Below are the code and all the weights of a small trained network. Each question names an input and a class and asks about switching units off, where a switched-off unit gives its printed mean instead of its output.

import numpy as np


def w(rows, s, z=0):
    codes = np.array(rows[::2]) - 128.0
    scale = np.full(codes.shape[1], s)
    scale[-1] = z or s
    return codes * scale


def norm(h):
    return h / np.sqrt((h * h).mean(-1, keepdims=True) + 1e-5)


def f(y):
    return np.maximum(y, 0)


def log_softmax(a):
    a = a - a.max(-1, keepdims=True)
    return a - np.log(np.exp(a).sum(-1, keepdims=True))


def net(x, mask):
    res = np.array(x, float).reshape(1, 2) / 4 @ E
    u = 0
    for l in range(2):
        y = f(norm(res) @ A[l][:, :-1].T + A[l][:, -1])
        res = res + np.where(mask[u : u + 7], y, B[l][:, -1]) @ B[l][:, :-1]
        u += 7
    return log_softmax(norm(res)[-1] @ U[:, :-1].T + U[:, -1])


A, B = {}, {}
E = w([
[142,56,190,91,204,179,45,41,107,76,199],'x0',
[62,127,200,112,128,82,179,38,205,255,117],'x1',
],0.0078)
A[0] = w([
[133,168,62,196,111,216,174,128,124,99,194,149],'0.n1',
[123,113,144,82,98,89,102,135,182,82,95,57],'0.n2',
[53,120,89,98,249,91,64,130,117,186,149,132],'0.n3',
[75,127,167,61,198,83,94,141,180,150,36,14],'0.n4',
[152,177,175,197,132,153,199,220,148,140,3,40],'0.n5',
[133,83,146,114,72,135,51,101,118,131,249,123],'0.n6',
[105,136,128,115,157,23,50,205,211,121,97,4],'0.n7',
],0.006,0.0019)
B[0] = w([
[44,166,148,183,166,83,141,72,176,192,93,198],'0.n1',
[103,84,107,157,83,135,109,112,103,139,26,128],'0.n2',
[156,181,94,140,73,192,154,119,131,86,179,189],'0.n3',
[50,162,158,148,228,140,109,151,118,104,2,189],'0.n4',
[185,63,143,64,65,103,126,53,45,135,163,254],'0.n5',
[113,161,84,95,17,57,125,156,172,126,101,227],'0.n6',
[210,127,147,103,126,145,153,104,78,46,137,151],'0.n7',
],0.0083,0.0057)
A[1] = w([
[202,136,69,212,148,172,53,186,50,57,92,187],'1.n1',
[120,95,167,60,143,174,70,91,163,64,253,113],'1.n2',
[125,63,69,163,179,196,138,243,134,104,191,94],'1.n3',
[81,94,134,137,171,106,153,125,130,140,119,6],'1.n4',
[98,215,83,159,99,129,123,201,175,70,94,80],'1.n5',
[145,1,206,140,203,151,102,87,40,153,177,43],'1.n6',
[62,149,145,108,158,114,118,49,5,108,90,60],'1.n7',
],0.0072,0.0025)
B[1] = w([
[67,113,232,85,150,140,145,48,190,191,125,254],'1.n1',
[179,97,111,135,107,56,200,138,32,164,102,239],'1.n2',
[91,242,83,180,88,232,171,167,162,220,97,157],'1.n3',
[109,158,111,64,178,153,74,172,175,100,136,146],'1.n4',
[170,146,62,179,165,153,94,190,153,81,151,191],'1.n5',
[198,185,16,185,255,167,75,226,89,19,97,143],'1.n6',
[155,131,103,190,163,176,76,200,163,87,178,205],'1.n7',
],0.0089,0.0073)
U = w([
[204,92,133,101,56,51,177,52,2,148,106,178],'0',
[43,143,229,146,189,178,115,66,250,183,84,148],'1',
[208,168,10,209,196,160,56,219,110,35,112,162],'2',
[105,25,138,88,129,165,132,194,141,97,194,2],'3',
[59,47,108,86,107,179,89,179,108,107,162,4],'4',
],0.013,0.0053)

Each question gives the input, the list of numbers given to net, and the class t.
The units are the neurons (one row each of A and B). Each row of codes is followed by its name. A weight is (code - 128) times the scale printed after its matrix; where a second scale follows, it is the last column's (A, B and U).
mask holds one flag per neuron, layer by layer. A switched-off neuron (its flag False) gives its mean, the last column of its row in B, instead of its output. The means were averaged over made-up inputs and are rounded, as every weight is.
A unit's drop is (log p(t) with every unit on - log p(t) with that unit switched off) / (log p(t) with every unit on - log p(t) with every unit switched off).
most important unit: the unit with the biggest drop
k most important neurons: the k neurons with the biggest drops, biggest first
top k neurons in layer l: the k neurons of layer l with the biggest drops, biggest first
drop of u: that unit's drop, to one decimal
input [-2,-4], class 1: most important unit => 0.n6
input [-5,4], class 0: 2 most important neurons => (0.n5 1.n1)
input [-3,-1], class 2: 3 most important neurons => (0.n6 1.n6 1.n7)
input [-8,7], class 0: 3 most important neurons => (0.n5 1.n1 0.n1)
input [-3,2], class 2: top 2 neurons in layer 1 => (1.n7 1.n6)
input [-6,6], class 0: top 3 neurons in layer 0 => (0.n5 0.n1 0.n7)
input [4,3], class 0: top 2 neurons in layer 0 => (0.n1 0.n3)
input [-6,-8], class 1: 2 most important neurons => (1.n1 0.n6)
input [1,3], class 2: 2 most important neurons => (0.n4 1.n1)
input [-7,6], class 0: 3 most important neurons => (0.n5 1.n1 0.n1)
input [4,-3], class 0: 2 most important neurons => (0.n4 1.n2)
input [-2,3], class 2: 2 most important neurons => (1.n1 1.n7)
input [6,6], class 0: top 2 neurons in layer 1 => (1.n2 1.n1)
input [2,1], class 2: most important unit => 0.n5
input [-2,0], class 2: 2 most important neurons => (1.n6 0.n6)
input [7,-4], class 0: 2 most important neurons => (0.n6 1.n2)
input [5,-4], class 0: drop of 0.n6 => 0.2
input [4,-5], class 1: drop of 1.n1 => 1.5
input [2,-5], class 1: drop of 1.n1 => 0.7
input [5,1], class 0: drop of 1.n7 => 0.0
input [1,0], class 2: top neuron in layer 0 => (0.n5)
input [7,-7], class 0: top 2 neurons in layer 1 => (1.n2 1.n1)
